Here is a tiny trained network, its code and every weight. The questions are about switching its units off for an input and a target symbol, where a switched-off unit gives its printed mean instead of its output.

import numpy as np


def w(rows, s, z=0):
    codes = np.array(rows[::2]) - 128.0
    scale = np.full(codes.shape[1], s)
    scale[-1] = z or s
    return codes * scale


def norm(h):
    return h / np.sqrt((h * h).mean(-1, keepdims=True) + 1e-5)


def f(y):
    return y / 2 * (1 + np.tanh(0.7978845608 * (y + 0.044715 * y**3)))


def softmax(a):
    e = np.exp(a - a.max(-1, keepdims=True))
    return e / e.sum(-1, keepdims=True)


def log_softmax(a):
    a = a - a.max(-1, keepdims=True)
    return a - np.log(np.exp(a).sum(-1, keepdims=True))


def net(x, mask):
    ids = ['αεθλξπτφω'.index(c) for c in x.split()]
    T = len(ids)
    res = E[ids] + P[:T]
    r = norm(res)
    for j in range(2):
        rows = slice(4 * j, 4 * j + 4)
        q, k, v = (r @ M[0][rows].T for M in (Q, K, V))
        z = softmax(np.where(np.tri(T) > 0, q @ k.T / 4**0.5, -1e9)) @ v
        o = O[0][rows]
        res = res + np.where(mask[j], z, o[:, -1]) @ o[:, :-1]
    y = f(norm(res) @ A[0][:, :-1].T + A[0][:, -1])
    res = res + np.where(mask[2:10], y, B[0][:, -1]) @ B[0][:, :-1]
    return log_softmax(norm(res)[-1] @ U[:, :-1].T + U[:, -1])


Q, K, V, O, A, B = {}, {}, {}, {}, {}, {}
E = w([
[118,95,165],'α',
[195,132,192],'ε',
[133,84,135],'θ',
[109,124,106],'λ',
[92,166,125],'ξ',
[144,3,196],'π',
[76,117,97],'τ',
[107,155,109],'φ',
[124,175,82],'ω',
],0.03)
P = w([
[255,2,175],'0',
[53,145,150],'1',
[56,143,148],'2',
[61,139,153],'3',
[60,140,153],'4',
[63,144,153],'5',
[68,142,155],'6',
[63,142,154],'7',
[68,143,157],'8',
[69,142,154],'9',
[61,143,153],'10',
],0.008)
Q[0] = w([
[107,66,127],'H0',
[214,178,97],'H0',
[163,27,112],'H0',
[75,174,100],'H0',
[188,165,94],'H1',
[122,152,192],'H1',
[126,71,3],'H1',
[163,120,168],'H1',
],0.05)
K[0] = w([
[94,86,162],'H0',
[177,160,58],'H0',
[107,48,141],'H0',
[86,194,139],'H0',
[146,191,98],'H1',
[128,119,191],'H1',
[125,131,3],'H1',
[106,157,163],'H1',
],0.059)
V[0] = w([
[180,200,190],'H0',
[53,136,201],'H0',
[94,81,82],'H0',
[107,125,149],'H0',
[108,199,170],'H1',
[83,67,129],'H1',
[145,6,197],'H1',
[234,122,95],'H1',
],0.015)
O[0] = w([
[151,106,65,94],'H0',
[235,146,123,192],'H0',
[109,142,173,148],'H0',
[158,134,125,148],'H0',
[109,81,77,115],'H1',
[162,145,179,174],'H1',
[254,178,108,249],'H1',
[122,165,93,93],'H1',
],0.023,0.012)
A[0] = w([
[164,144,158,95],'N0',
[152,192,79,142],'N1',
[96,254,109,15],'N2',
[126,120,219,200],'N3',
[138,194,128,134],'N4',
[165,162,102,75],'N5',
[90,207,77,2],'N6',
[161,109,74,120],'N7',
],0.039,0.0066)
B[0] = w([
[74,75,175,254],'N0',
[114,176,31,232],'N1',
[244,199,98,169],'N2',
[96,106,59,249],'N3',
[127,135,254,220],'N4',
[107,95,82,227],'N5',
[30,156,174,140],'N6',
[130,96,167,186],'N7',
],0.047,0.015)
U = w([
[204,62,151,117],'α',
[66,134,135,76],'ε',
[107,149,250,2],'θ',
[145,137,120,191],'λ',
[164,107,55,138],'ξ',
[197,149,150,175],'π',
[110,169,154,114],'τ',
[140,121,107,149],'φ',
[140,151,159,163],'ω',
],0.023,0.0071)

Each question gives the input, a string of symbols that net reads in full, and the target symbol t.
The units are the heads (4 rows each of Q, K, V and O) and the neurons (one row each of A and B). Each row of codes is followed by its name. A weight is (code - 128) times the scale printed after its matrix; where a second scale follows, it is the last column's (O, A, B and U).
mask holds one flag per unit, heads first, then neurons. A switched-off unit (its flag False) gives its mean, the last column of its rows in O or B, instead of its output. The means were averaged over made-up inputs and are rounded, as every weight is.
A unit's drop is (log p(t) with every unit on - log p(t) with that unit switched off) / (log p(t) with every unit on - log p(t) with every unit switched off).
The circuit of an input: a set's keep is (log p(t) with only the set's units on - log p(t) with every unit switched off) / (log p(t) with every unit on - log p(t) with every unit switched off). Starting from all 10 units, units are removed one at a time, each time the one whose removal leaves the highest keep (on an exact tie, the one counted first), for as long as the keep stays at least 0.8.
units of the circuit, in order: the units of the circuit, biggest drop first
most important unit: the unit with the biggest drop
k most important neurons: the k neurons with the biggest drops, biggest first
heads that matter: for each layer, one digit per head in row order, 1 if its drop is at least 0.15 and else 0, layers parted by /
drop of u: that unit's drop, to one decimal
input τ ξ τ, target θ: 4 most important neurons	(N4, N0, N3, N2)
input λ ε ε α λ, target π: units of the circuit, in order	(H1)
input ξ α ε ξ, target α: units of the circuit, in order	(H0, N3, N5)
input ξ ξ α ω α τ ω ε ε α τ, target α: units of the circuit, in order	(H0, N3)
input ε θ ω α π θ τ α ω φ, target π: heads that matter	00
input λ τ τ θ ε ξ τ τ, target π: heads that matter	01
input λ α π π ε ε, target π: units of the circuit, in order	(H0, N2, H1)
input τ τ π ω ω π ε ω τ, target θ: heads that matter	00
input τ λ τ λ τ ξ α φ ξ λ, target θ: 4 most important neurons	(N4, N0, N2, N3)
input τ π ω τ π ε ε, target θ: 4 most important neurons	(N4, N1, N0, N2)
input φ φ ω τ π ω α π π ξ, target π: 2 most important neurons	(N3, N4)
input τ λ τ ε, target θ: drop of N7	0.0
input ω ε φ ε π ε θ τ ε τ τ, target τ: drop of N1	0.1
input λ ε ε ω ε, target π: drop of H0	1.6
input π π τ θ ξ θ τ ε, target ε: drop of N5	0.4
input ω ε ε ω ε ξ ω π τ λ, target τ: most important unit	H1
